In the rows, zero is written as 128.
Known rows:
katrudur: [129 125 131 118 136 127 148 125 121 126 118 118 151 127 127 124 139 136
 115 152 130 130 115 112 130 124 117 145 137]
fizim: [127 125 130 120 140 128 145 123 120 126 127 116 143 128 129 123 136 141
 117 155 131 131 118 109 140 122 116 140 136]
sturo: [128 124 121 117 142 127 128 125 122 122 167 108 118 128 138 124 147 125
 117 181 145 135 117 122 123 124 123 131 144]
trozus: [126 134 147 123 129 128 126 147 135 135 120 145 119 125 131 125 127 127
 114 130 121 125 121 114 152 125 142 124 123]
broskun: [125 124 119 119 128 126 138 123 132 137 135 170 116 126 124 125 133 136
 108 123 116 125 114 113 158 122 117 143 142]
demim: [129 130 120 119 147 128 119 129 129 140 144 145 116 130 126 122 125 132
 122 136 137 137 126 113 146 125 121 131 135]
banir: [133 122 122 117 132 129 119 123 125 133 134 175 121 130 117 123 121 118
 116 107 151 129 150 120 116 127 116 123 129]
trutri: [128 136 140 120 131 127 124 136 135 129 119 128 127 125 125 124 128 121
 117 119 117 128 121 120 130 129 144 129 125]
fegri: [136 124 119 121 133 127 122 123 123 133 129 157 130 134 120 125 123 119
 114 116 144 125 147 116 113 124 114 124 123]
staski: [124 123 122 118 134 127 155 126 122 125 153 131 138 128 135 123 128 134
 116 164 124 128 126 111 150 125 113 128 136]
daflaman: [128 146 123 133 119 133 141 125 124 120 120 112 126 125 148 140 135 127
 141 159 116 126 119 144 109 124 141 123 128]
replis: [128 130 160 124 133 129 136 129 126 122 130 110 159 125 135 125 125 121
 117 137 117 125 125 117 140 127 134 133 128]
pipo: [127 138 138 124 118 126 154 132 132 134 120 125 147 125 126 130 139 123
 115 110 117 126 117 119 156 142 144 123 122]
gruponul: [126 127 126 125 137 127 129 151 135 136 125 136 120 126 128 124 122 133
 120 115 119 125 124 111 159 130 150 121 122]
replam: [125 128 120 131 145 126 112 139 135 132 148 120 116 126 133 123 123 120
 116 137 130 136 124 133 119 126 149 124 123]
napla: [132 144 118 120 119 127 163 125 123 147 123 129 127 133 124 135 161 127
 117 129 116 124 115 111 112 126 114 127 138]
plalek: [141 122 114 123 127 127 128 125 119 132 132 152 132 133 124 124 125 122
 118 112 133 122 144 117 115 126 116 122 121]
skigim: [127 124 120 163 119 140 120 153 159 120 118 118 124 129 117 123 126 154
 117 114 121 125 125 115 188 130 127 170 124]
treska: [128 127 135 126 124 128 150 147 132 132 117 143 132 126 129 127 147 130
 115 119 114 124 117 125 149 125 138 122 120]
brofun: [126 122 122 118 134 127 155 124 123 126 176 132 145 126 144 124 122 145
 116 147 119 124 116 113 199 121 116 137 131]
grastazar: [136 122 122 120 125 127 124 125 128 129 125 144 118 127 123 130 123 117
 120 108 122 124 136 140 116 135 125 122 120]

Facts:
banir bruta fudror; batristes bruta banir; beflil bruta dimak; boba bruta fegri; boze bruta zofa; braban bruta plutrul; brofun bruta zotrol; brogo bruta plutrul
broskun bruta fegri; budratul bruta zapi; bufikan bruta klusulin; bupo bruta zival; butro bruta fudror; daflaman bruta mepeme; dafom bruta braban; demim bruta fudror
denul bruta drabriplol; destal bruta fudror; dimak bruta braban; dogru bruta druri; donastom bruta kesku; drabriplol bruta fudror; drapluk bruta druri; dratir bruta drabriplol
droso bruta fegri; druri bruta zival; dupus bruta fegri; duskitrar bruta drabriplol; fedrom bruta tavatrir; fegri bruta klusulin; fizim bruta braban; flesa bruta braban
flomen bruta brogo; floplezo bruta tinek; fluvi bruta mepeme; foreples bruta mepeme; gidru bruta zodu; gragrin bruta tuve; gratas bruta punal; gredrer bruta zotrol
greror bruta zodu; grotron bruta tuve; grudro bruta druri; gruponul bruta saflim; katrudur bruta braban; kedris bruta drabriplol; keklu bruta mepeme; kesku bruta plutrul
kika bruta braban; klakin bruta mepeme; kleflas bruta zival; klubak bruta dimak; klurun bruta banir; kodus bruta druri; labar bruta toklu; ladun bruta drabriplol
lasas bruta zival; lugre bruta plalek; luklu bruta zival; mebrim bruta toklu; mepeme bruta plutrul; midagror bruta mepeme; miler bruta zofa; mobol bruta brogo
nafar bruta zotrol; napla bruta tinek; narudu bruta zodu; nekis bruta tuve; neplun bruta fudror; nezom bruta fegri; nugrar bruta fegri; nukek bruta tinek
paskan bruta destal; pebris bruta zival; pere bruta tavatrir; pipo bruta saflim; pirus bruta zapi; plalek bruta tuve; plegro bruta toklu; plekek bruta dimak
pleklim bruta drabriplol; plisasas bruta drabriplol; poklal bruta tuve; punal bruta grastazar; puven bruta brogo; rara bruta punal; rasek bruta klusulin; replam bruta tinek
replis bruta plutrul; riker bruta klusulin; ruklar bruta mepeme; rulege bruta dimak; ruve bruta zapi; saflim bruta grastazar; salek bruta klusulin; sema bruta zotrol
skigim bruta tuve; skudi bruta brogo; skulis bruta tavatrir; stalam bruta zofa; staski bruta mepeme; statuk bruta tinek; sturo bruta brogo; stustada bruta druri
sulim bruta tavatrir; tavatrir bruta zapi; tebul bruta zodu; tele bruta tinek; tinek bruta fudror; toklu bruta zofa; tozan bruta destal; trabokla bruta grastazar
treska bruta zofa; trevel bruta zival; tropen bruta destal; tropo bruta drabriplol; trover bruta fudror; trozus bruta druri; trutri bruta klusulin; vekem bruta druri
vemek bruta fegri; vezuk bruta zofa; vimu bruta tuve; vitreplin bruta tuve; vubom bruta kesku; zagal bruta toklu; zapi bruta grastazar; zastun bruta zofa
zevo bruta kesku; zevon bruta zofa; zibalon bruta zival; zodu bruta zapi; zodul bruta toklu; zotrol bruta plutrul; banir kuplel grastazar; beflil kuplel foreples
boba kuplel bupo; braban kuplel toklu; brofun kuplel kedris; brogo kuplel dafom; broskun kuplel salek; butro kuplel vekem; dafom kuplel dimak; demim kuplel daflaman
dimak kuplel pipo; dogru kuplel brofun; donastom kuplel klurun; drabriplol kuplel vemek; duskitrar kuplel vezuk; fedrom kuplel lugre; fegri kuplel denul; flesa kuplel flomen
flomen kuplel statuk; floplezo kuplel brogo; fluvi kuplel tropen; fudror kuplel skulis; gratas kuplel treska; grudro kuplel mepeme; kedris kuplel klusulin; keklu kuplel druri
kesku kuplel zofa; kleflas kuplel zevo; klubak kuplel lasas; klurun kuplel duskitrar; klusulin kuplel vitreplin; kodus kuplel napla; lugre kuplel plekek; luklu kuplel sulim
nafar kuplel paskan; narudu kuplel fluvi; nezom kuplel tele; pleklim kuplel greror; plutrul kuplel pebris; poklal kuplel fedrom; punal kuplel gidru; rasek kuplel zapi
replam kuplel mebrim; replis kuplel fegri; riker kuplel budratul; rulege kuplel staski; sema kuplel dogru; skulis kuplel plalek; staski kuplel kodus; statuk kuplel trover
sturo kuplel klubak; tebul kuplel trevel; tinek kuplel tropo; tozan kuplel zotrol; trabokla kuplel zagal; trozus kuplel zastun; trutri kuplel kleflas; tuve kuplel mobol
vekem kuplel kesku; zagal kuplel rulege; zapi kuplel puven; zevo kuplel klakin; zodul kuplel trozus; zofa kuplel rasek; zotrol kuplel miler; boze sabuk miler
budratul sabuk ruve; daflaman sabuk staski; denul sabuk duskitrar; dogru sabuk grudro; donastom sabuk zevo; drapluk sabuk kodus; dratir sabuk pleklim; dratir sabuk duskitrar
droso sabuk dupus; fizim sabuk flesa; flesa sabuk fizim; flesa sabuk katrudur; flomen sabuk mobol; flomen sabuk sturo; floplezo sabuk replam; grotron sabuk nekis
katrudur sabuk fizim; kleflas sabuk zibalon; kodus sabuk drapluk; kodus sabuk dogru; labar sabuk mebrim; luklu sabuk pebris; mebrim sabuk plegro; napla sabuk replam
napla sabuk nukek; nugrar sabuk vemek; pere sabuk sulim; pipo sabuk gruponul; pirus sabuk budratul; pirus sabuk ruve; plegro sabuk mebrim; plekek sabuk beflil
poklal sabuk nekis; poklal sabuk skigim; puven sabuk sturo; rara sabuk gratas; riker sabuk salek; ruve sabuk pirus; sema sabuk brofun; skigim sabuk vitreplin
stalam sabuk zastun; stustada sabuk vekem; treska sabuk stalam; treska sabuk vezuk; trevel sabuk kleflas; tropo sabuk plisasas; trover sabuk neplun; trover sabuk demim
vekem sabuk grudro; vezuk sabuk treska; batristes nesus 898; beflil nesus 797; boba nesus 591; boze nesus 591; brofun nesus 591; broskun nesus 591
budratul nesus 898; bupo nesus 898; butro nesus 591; daflaman nesus 516; dafom nesus 71; demim nesus 591; denul nesus 71; dogru nesus 373
donastom nesus 591; drapluk nesus 516; dratir nesus 71; droso nesus 71; dupus nesus 797; duskitrar nesus 373; fedrom nesus 373; fizim nesus 591
flesa nesus 898; flomen nesus 898; floplezo nesus 797; fluvi nesus 591; foreples nesus 516; gidru nesus 373; gragrin nesus 898; gratas nesus 516
gredrer nesus 591; greror nesus 797; grotron nesus 898; grudro nesus 797; gruponul nesus 797; katrudur nesus 591; kedris nesus 898; keklu nesus 71
kika nesus 373; klakin nesus 797; kleflas nesus 71; klubak nesus 898; klurun nesus 516; kodus nesus 71; labar nesus 373; ladun nesus 516
lasas nesus 373; lugre nesus 591; luklu nesus 898; mebrim nesus 373; midagror nesus 591; miler nesus 373; mobol nesus 71; nafar nesus 591
napla nesus 591; narudu nesus 71; nekis nesus 373; neplun nesus 373; nezom nesus 71; nugrar nesus 797; nukek nesus 373; paskan nesus 591
pebris nesus 373; pere nesus 591; pipo nesus 797; pirus nesus 373; plegro nesus 71; plekek nesus 591; pleklim nesus 373; plisasas nesus 591
poklal nesus 591; puven nesus 591; rara nesus 591; rasek nesus 373; replam nesus 373; replis nesus 591; riker nesus 373; ruklar nesus 71
rulege nesus 797; ruve nesus 373; salek nesus 516; sema nesus 373; skigim nesus 591; skudi nesus 898; skulis nesus 373; stalam nesus 373
staski nesus 591; statuk nesus 591; sturo nesus 516; stustada nesus 898; sulim nesus 373; tebul nesus 373; tele nesus 591; tozan nesus 71
trabokla nesus 797; treska nesus 797; trevel nesus 898; tropen nesus 898; tropo nesus 591; trover nesus 71; trozus nesus 797; trutri nesus 591
vekem nesus 898; vemek nesus 516; vezuk nesus 71; vimu nesus 591; vitreplin nesus 71; vubom nesus 591; zagal nesus 373; zastun nesus 797
zevo nesus 373; zevon nesus 797; zibalon nesus 373; zodul nesus 373; banir mustu druri; batristes mustu bufikan; brofun mustu donastom; broskun mustu tinek
bufikan mustu rasek; dafom mustu pipo; demim mustu staski; denul mustu duskitrar; dimak mustu boba; donastom mustu pere; dratir mustu zagal; droso mustu miler
druri mustu zevo; duskitrar mustu riker; fedrom mustu trabokla; fegri mustu luklu; fizim mustu napla; flesa mustu saflim; gragrin mustu drabriplol; gredrer mustu vekem
grudro mustu brofun; katrudur mustu mobol; kedris mustu nukek; keklu mustu poklal; kika mustu plegro; klakin mustu tropen; kleflas mustu skudi; klurun mustu batristes
klusulin mustu fluvi; kodus mustu destal; lasas mustu skigim; lugre mustu zotrol; mepeme mustu tele; miler mustu zofa; mobol mustu kesku; nafar mustu trevel
napla mustu toklu; narudu mustu tavatrir; pebris mustu tuve; plalek mustu gratas; pleklim mustu zastun; plisasas mustu rulege; plutrul mustu tropo; puven mustu fizim
rasek mustu kleflas; riker mustu kika; ruklar mustu boze; rulege mustu grotron; ruve mustu klakin; salek mustu sema; skudi mustu trozus; staski mustu klusulin
sturo mustu broskun; sulim mustu nezom; tebul mustu gidru; tele mustu fegri; tinek mustu grudro; toklu mustu zevon; tozan mustu dimak; trabokla mustu grastazar
vekem mustu sulim; vemek mustu denul; vimu mustu zodu; vubom mustu vezuk; zagal mustu zapi; zevon mustu greror; zodu mustu neplun; zofa mustu katrudur
zotrol mustu zival

Rows:
No name comes twice in this set of rows, the named rows included.
[125 124 121 114 141 128 130 160 129 135 132 139 113 127 139 123 124 142
 121 142 120 125 119 115 158 123 135 123 122]  zastun
[127 133 129 116 120 127 176 125 123 131 119 112 170 128 132 127 156 125
 113 157 120 126 117 113 129 124 111 126 139]  puven
[146 122 138 122 136 127 122 126 120 121 128 132 170 126 122 121 123 121
 112 119 147 130 137 126 132 123 118 135 125]  dimak

Now the same objects, written a new way:
Known rows:
flomen: [119 116 138 152 131 108 112 121 151 128  94 138 125 145 146 113 132 111
 125 142 129 138 137 119 125 121 132 130 146]
tele: [124 124  98 136 116 130 130 146 144 116  93 102 123 120 163 131 124 142
 100 129 142 161 123 119 147 133 123 133 108]
pere: [130 110 130 170 127 137 113 140 163 133  76 120 109 147 147 125 110 121
 117 136 135 141 141 129 146 132 123 122 144]
kedris: [143 118 103 140 124 130 143 155 134 123 107 112 133 125 145 131 137 118
 107 130 136 152 144 114 123 134 129 141 107]
denul: [132 130 111  81 148 144 121 129 122 117 140 132 146 140 107 126 121 144
 166 122 150  23 124 151 127 149 127 104 138]
trevel: [123 116 138 152 129 118 112 134 154 134 103 131 114 146 163 122 112 114
 121 135 128 124 144 126 131 129 130 119 139]
tebul: [135 133 131 127 132 103 139 144 127 131 145 128 115 113 150 123 117 118
  81 125 115 166 146 106 135 133 138 127 112]
zodu: [127 143 113 111 128 119 139 156 133 119 125 121 123 116 167 136 123 132
 122 123 122  99 135 131 131 123 143 132 118]
zival: [126 136 143 125 122 152 135 118 111 137 156 137 130 123 101 142 133 129
 158 119 116 112 119 142 117 121 125 133 136]
treska: [132 121 152 120 142 135 115 110 122 138 157 150 130 146 108 123 118 119
 152 124 126  76 136 140 116 137 125 107 142]
plalek: [129 141 121 117 128 117 136 146 130 117 121 124 126 118 172 133 127 131
 130 125 121 104 131 131 126 117 143 134 115]
gragrin: [125 131 111 136 123 122 133 141 136 124 108 114 121 121 156 127 122 130
 102 130 130 160 129 120 139 123 132 133 107]
poklal: [120 101 143 150 123 155 109 111 138 136 115 131 131 149  94 128 132 128
 141 129 144 128 121 130 129 144 106 120 164]
zevon: [138 138 120  98 134 138 138 121 104 126 170 130 141 117 104 127 127 138
 131 117 127 110 119 134 124 135 125 122 113]
banir: [131 134 130  99 131 147 138 129 107 122 160 128 141 114 111 138 137 142
 147 116 129  87 121 133 124 137 124 129 139]
vitreplin: [130 141 112 111 130 154 140 122 106 136 129 133 139 135  85 142 131 128
 170 124 126  84 111 161 120 119 124 134 125]
replam: [130 132 145 150 126 105 137 141 128 142 140 134 110 121 142 129 118 104
  92 128 106 174 146 111 129 123 138 131 126]
klubak: [141 127 139 153 115  92 131 121 139 137 101 122 125 128 117 136 133 128
 126 143 129 181 132 123 126 110 136 143 103]
rara: [119 103 141 150 121 166 110 115 139 138 117 127 124 147 110 131 119 132
 137 124 141 129 125 133 135 145 103 116 155]
tropo: [114 109 128 166 122 130 111 139 160 135  77 119 111 148 156 127 112 121
 119 137 137 141 138 127 140 131 122 123 143]
grotron: [123 107 149 143 130 147 111 108 133 138 138 136 126 145 110 124 118 126
 140 124 131 123 129 130 125 140 112 113 142]

Rows:
No name comes twice in this set of rows, the named rows included.
[190 138 130 136 162 144 145 145 145 101 118 122 117 113 100 114 128 135
 125 126 102 121 147 128 152 134 152 130 118]  grudro
[146 140 114  89 134 123 138 111 104 118 136 129 159 126  65 138 150 146
 171 132 142  84 109 150 119 122 131 138 123]  dafom
[ 83 133 100  52 132  99 118 131 104 128 151 140 167 143 151 133 134 135
 157 129 174   6 119 141 105 147 120 107 155]  kleflas
[137 106 141 165 119 102 106 116 160 132  78 119 122 149 143 129 124 130
 131 145 142 149 137 128 130 118 129 127 111]  plekek
[137 120 142 121 145  95 118 140 143 120 149 136 125 126 179 110 118 120
  92 128 128 121 156 102 128 145 142 106 128]  riker
[149 135 150 121 128 111 135  97 105 141 159 138 140 127  59 140 138 132
 157 131 123 139 123 139 113 118 133 133 105]  beflil
[147 131 149  84 141  76 134  99 103 123 165 132 155 113  68 134 127 149
 141 128 133 129 112 134 130 126 132 135 129]  rulege
[160 121 113 149 133 154 133 144 156 105  77 101 118 118 111 122 133 146
 110 130 131 173 125 120 159 134 128 139 120]  broskun
[ 97 134  96 109 111  97 130 149 126 129 123 114 133 118 197 134 122 134
  87 129 149 139 126 113 130 127 125 126 102]  batristes
[146 139 129 112 128  84 135 134 132 113 122 121 138 115 136 136 140 138
 143 136 131 113 137 126 118 113 150 140 104]  dimak
[117 115 132 138 129 155 107  95 131 130 119 136 133 150 112 116 133 128
 156 131 133 120 109 137 122 127 111 123 148]  daflaman
[133 139 137 136 121  99 134 128 130 127 115 131 127 126 135 137 137 121
 147 137 115 125 132 134 115  98 147 146 116]  braban

Now the same objects, written a new way:
Known rows:
denul: [128 132 105 164 129 106  95  90 125 130 104  86 163  96 124 118 131  98
 114 140 141 120  99  92 134 125]
trozus: [161 112 137 107 129 139  96  98 113 109 117 140 105 136 151  89 125 134
 168 121 162 124 148 149  80  45]
salek: [137 152  78 144 141  67 141 113 125  83 157 190 112 151 108 140 120 139
 110 147 123 143 164 125 114 103]
pirus: [123 130 121 116 129 156 155 188 125 151 141 114 123 122 126  97 144 152
 136 115 108 102 110 123 184 215]
zofa: [ 99 166 113 114 176 130 139 149 113 126 136  99 146 106 133 113  96  89
 112 127 146 136 118  90 168 147]
brofun: [158  86 118 150 153 203 136 115 198 113  85 212  77 143 130 228  74 116
 104 113 154 175 132 172   8  97]
zival: [108 131 130  79 146 162 138 160 103 139 147 114 144 128 143 110 118 138
 143 119 139 102 121 130 150 160]
fluvi: [143 109 141 111 106 124  98  96 127 130 112 127  96 142 144 112 127 145
 128 122 116 131 150 133  82  60]
pere: [188  74 156 152  84 145  89  83 146 133  81  98  99 126 150  65 138 164
 147 147 120 101 125 131  90 107]
greror: [165 115 142 102 141  88  70 107 129 144 105 121  85 141 172  77 111 132
 158 142 152 134 150 123  72  74]
zastun: [167  71  83 118 179 150  99 128 127  89 122 131  27 123 148  66 149 173
 185  88 159 133 170 146  80  77]
zagal: [101 152 119 140 137 150 166 158 121 123 144 124 164 116  96 155 124 112
 106 126 130 122 109 125 171 194]
dratir: [136 115 136 162 119 122 103  95 131 124 110  96 161 100 132 133 135 105
 132 143 134 125 103 115 134 130]
dupus: [149  95 116 104 162 131 109 117 128 105 123 134  56 137 158  89 117 147
 170  99 168 137 167 151  64  54]
vitreplin: [130 139 100 107 152 120 141 149 118 134 151 166 106 149 144 132 123 147
 137 107 146 129 149 129  96 117]
dimak: [104 131 150  70 171 148 116 150 121 124 132 117 140 113 118 151 117 106
 115 137 122 150 125 131 162 152]
gidru: [126 166 123 107 127 145 152 187 107 161 152 130 143 123 143 111 151 143
 131 121  98 104 110 113 160 203]
luklu: [115 123 150 211  35 192 172 137 148 203  83  91 163 123 120 124 126 112
 113  76 112  94  86 134 112 145]
kleflas: [152 145 166 150 123  99 131 140 130  95 132 144 153 108  73 156 169  96
 163 134 141 157 124 193 142 106]
dafom: [118 126 141 113 137 128 124 122 137 122 123 126 123 120 113 141 121 112
 117 140 122 141 138 133 121 115]
trutri: [143 103 141 144 105 123 123  96 128 126 120 121  98 146 148  99 124 132
 147 122 138 123 137 138  83  63]

Rows:
No name comes twice in this set of rows, the named rows included.
[ 81 158 121 103 147 138 149 161 121 131 138 114 151 106 105 145 119 108
  93 122 108 133 115 103 186 179]  kika
[110 150  94 116 177 111 130 140 135 108 134 145  88 118 118 131 121 105
 105 118 128 156 154 110 124 114]  mobol
[175  70 103 125 155 157  92 113 119 102 118  97  52 109 157  63 160 157
 182 102 141 122 151 140  70  79]  treska
[127 146 148 182  78  89 156 143 149 116 131 157 152 124  48 173 178 116
 115 132  78 148 123 165 159 146]  skudi
[170 109 150 109 114 130  60  86 122 143  93  98 119 124 167  80 118 126
 166 141 145 115 127 131  65  70]  pipo
[121 104 128 143 146 114 155 118 161  99 120 167  81 136 108 157 113 125
 111 127 124 158 149 150 108 115]  sturo
[ 89 183  67 110 169  34 157 145 107  78 208 162 149 144  86 128 122 147
  85 179 108 132 164  97 216 190]  miler
[ 88 128 118 130 167 100 184 176 132 138 171 133 131 133 105 182 128 107
 122 118 137 146 119 132 177 196]  pleklim
[133 162 171 109 159 105 129 161 113  98 153 150 173 111  79 169 156 103
 166 145 144 152 124 181 188 149]  bufikan
[ 97 178 100 147 174 173 191 212 132 164 134 162 136 114 112 179 111  90
 109  64 150 134 104 139 126 187]  pebris
[118 150  96 137 178 113 160 189 139 123 144 150 109 116 101 130 132 136
 117 126 131 128 130 116 187 224]  sulim

